Here is a tiny trained network, its code and every weight. The questions are about switching its units off for an input and a class, where a switched-off unit gives its printed mean instead of its output.

import numpy as np


def w(rows, s, z=0):
    codes = np.array(rows[::2]) - 128.0
    scale = np.full(codes.shape[1], s)
    scale[-1] = z or s
    return codes * scale


def f(y):
    return np.maximum(y, 0)


def log_softmax(a):
    a = a - a.max(-1, keepdims=True)
    return a - np.log(np.exp(a).sum(-1, keepdims=True))


def net(x, mask):
    res = np.array(x, float).reshape(1, 5) / 4 @ E
    y = f(res @ A[0][:, :-1].T + A[0][:, -1])
    res = res + np.where(mask, y, B[0][:, -1]) @ B[0][:, :-1]
    return log_softmax(res[-1] @ U[:, :-1].T + U[:, -1])


A, B = {}, {}
E = w([
[99,151,217,162,125,37,97],'x0',
[146,255,130,120,133,174,80],'x1',
[129,128,129,129,127,127,128],'x2',
[128,128,128,128,128,128,128],'x3',
[148,114,158,4,118,99,104],'x4',
],0.0092)
A[0] = w([
[122,111,132,241,130,117,139,75],'N1',
[133,106,144,99,129,81,137,88],'N2',
[136,44,109,154,132,113,150,150],'N3',
[130,135,137,40,132,132,121,177],'N4',
[133,117,124,115,127,133,137,96],'N5',
[122,165,103,153,125,181,132,136],'N6',
[130,192,148,105,137,140,99,43],'N7',
[130,118,147,111,128,97,133,107],'N8',
[129,106,154,116,125,65,131,122],'N9',
[138,139,138,8,128,137,112,1],'N10',
[127,74,184,99,120,50,116,112],'N11',
[143,80,72,71,130,181,150,62],'N12',
[139,209,140,112,116,136,118,158],'N13',
[142,154,93,140,128,182,134,127],'N14',
[131,126,124,122,126,134,138,144],'N15',
[154,207,149,110,118,126,112,18],'N16',
[139,107,87,99,120,169,148,189],'N17',
[137,93,104,94,126,169,138,70],'N18',
[121,165,188,179,128,69,112,90],'N19',
[122,36,115,162,120,149,160,52],'N20',
[113,169,174,172,118,95,115,14],'N21',
[133,169,78,158,139,188,126,127],'N22',
],0.016,0.0085)
B[0] = w([
[92,116,151,108,107,49,128,234],'N1',
[146,141,160,149,121,158,134,160],'N2',
[99,129,94,98,134,78,122,232],'N3',
[96,124,169,132,106,87,135,233],'N4',
[126,126,141,126,123,125,125,137],'N5',
[163,119,126,135,141,179,130,231],'N6',
[95,114,151,130,108,72,133,190],'N7',
[135,133,149,138,121,150,121,151],'N8',
[140,132,175,141,122,159,124,179],'N9',
[124,127,4,107,165,100,124,203],'N10',
[157,133,199,154,114,189,133,208],'N11',
[93,109,175,125,109,77,133,227],'N12',
[137,121,77,122,150,125,128,251],'N13',
[156,134,135,140,139,177,129,223],'N14',
[122,133,120,130,131,126,123,150],'N15',
[96,113,175,125,102,81,139,190],'N16',
[125,140,71,121,144,104,121,248],'N17',
[120,122,161,130,117,88,129,181],'N18',
[99,108,75,98,131,71,133,229],'N19',
[129,139,56,123,148,112,126,207],'N20',
[131,146,53,117,156,126,127,181],'N21',
[158,148,125,137,131,195,124,255],'N22',
],0.033,0.0095)
U = w([
[140,132,16,106,191,133,116,212],'0',
[73,78,192,118,42,68,152,148],'1',
[215,152,189,201,107,254,131,4],'2',
],0.0087,0.0018)

Each question gives the input, the list of numbers given to net, and the class t.
The units are the neurons (one row each of A and B). Each row of codes is followed by its name. A weight is (code - 128) times the scale printed after its matrix; where a second scale follows, it is the last column's (A, B and U).
mask holds one flag per neuron, in row order. A switched-off neuron (its flag False) gives its mean, the last column of its row in B, instead of its output. The means were averaged over made-up inputs and are rounded, as every weight is.
A unit's drop is (log p(t) with every unit on - log p(t) with that unit switched off) / (log p(t) with every unit on - log p(t) with every unit switched off).
most important unit: the unit with the biggest drop
top k neurons: the k neurons with the biggest drops, biggest first
drop of u: that unit's drop, to one decimal
input [5,8,-7,2,1], class 1: most important unit : N16
input [1,5,0,6,2], class 1: top 2 neurons : N16, N17
input [-1,-5,-4,-2,1], class 1: top 2 neurons : N10, N13
input [-6,-1,0,-1,7], class 1: top 3 neurons : N12, N4, N18
input [-7,-1,4,-8,8], class 1: top 3 neurons : N12, N4, N18
input [2,-1,-1,5,-7], class 1: top 2 neurons : N1, N10
input [5,5,-2,-7,7], class 1: top 2 neurons : N4, N16
input [-7,-4,0,-1,3], class 1: top 2 neurons : N12, N18
input [-5,-5,3,7,3], class 1: drop of N12 : 1.0
input [2,-8,-8,5,3], class 2: drop of N11 : 0.4
input [-6,2,8,-6,-2], class 2: drop of N16 : 0.0
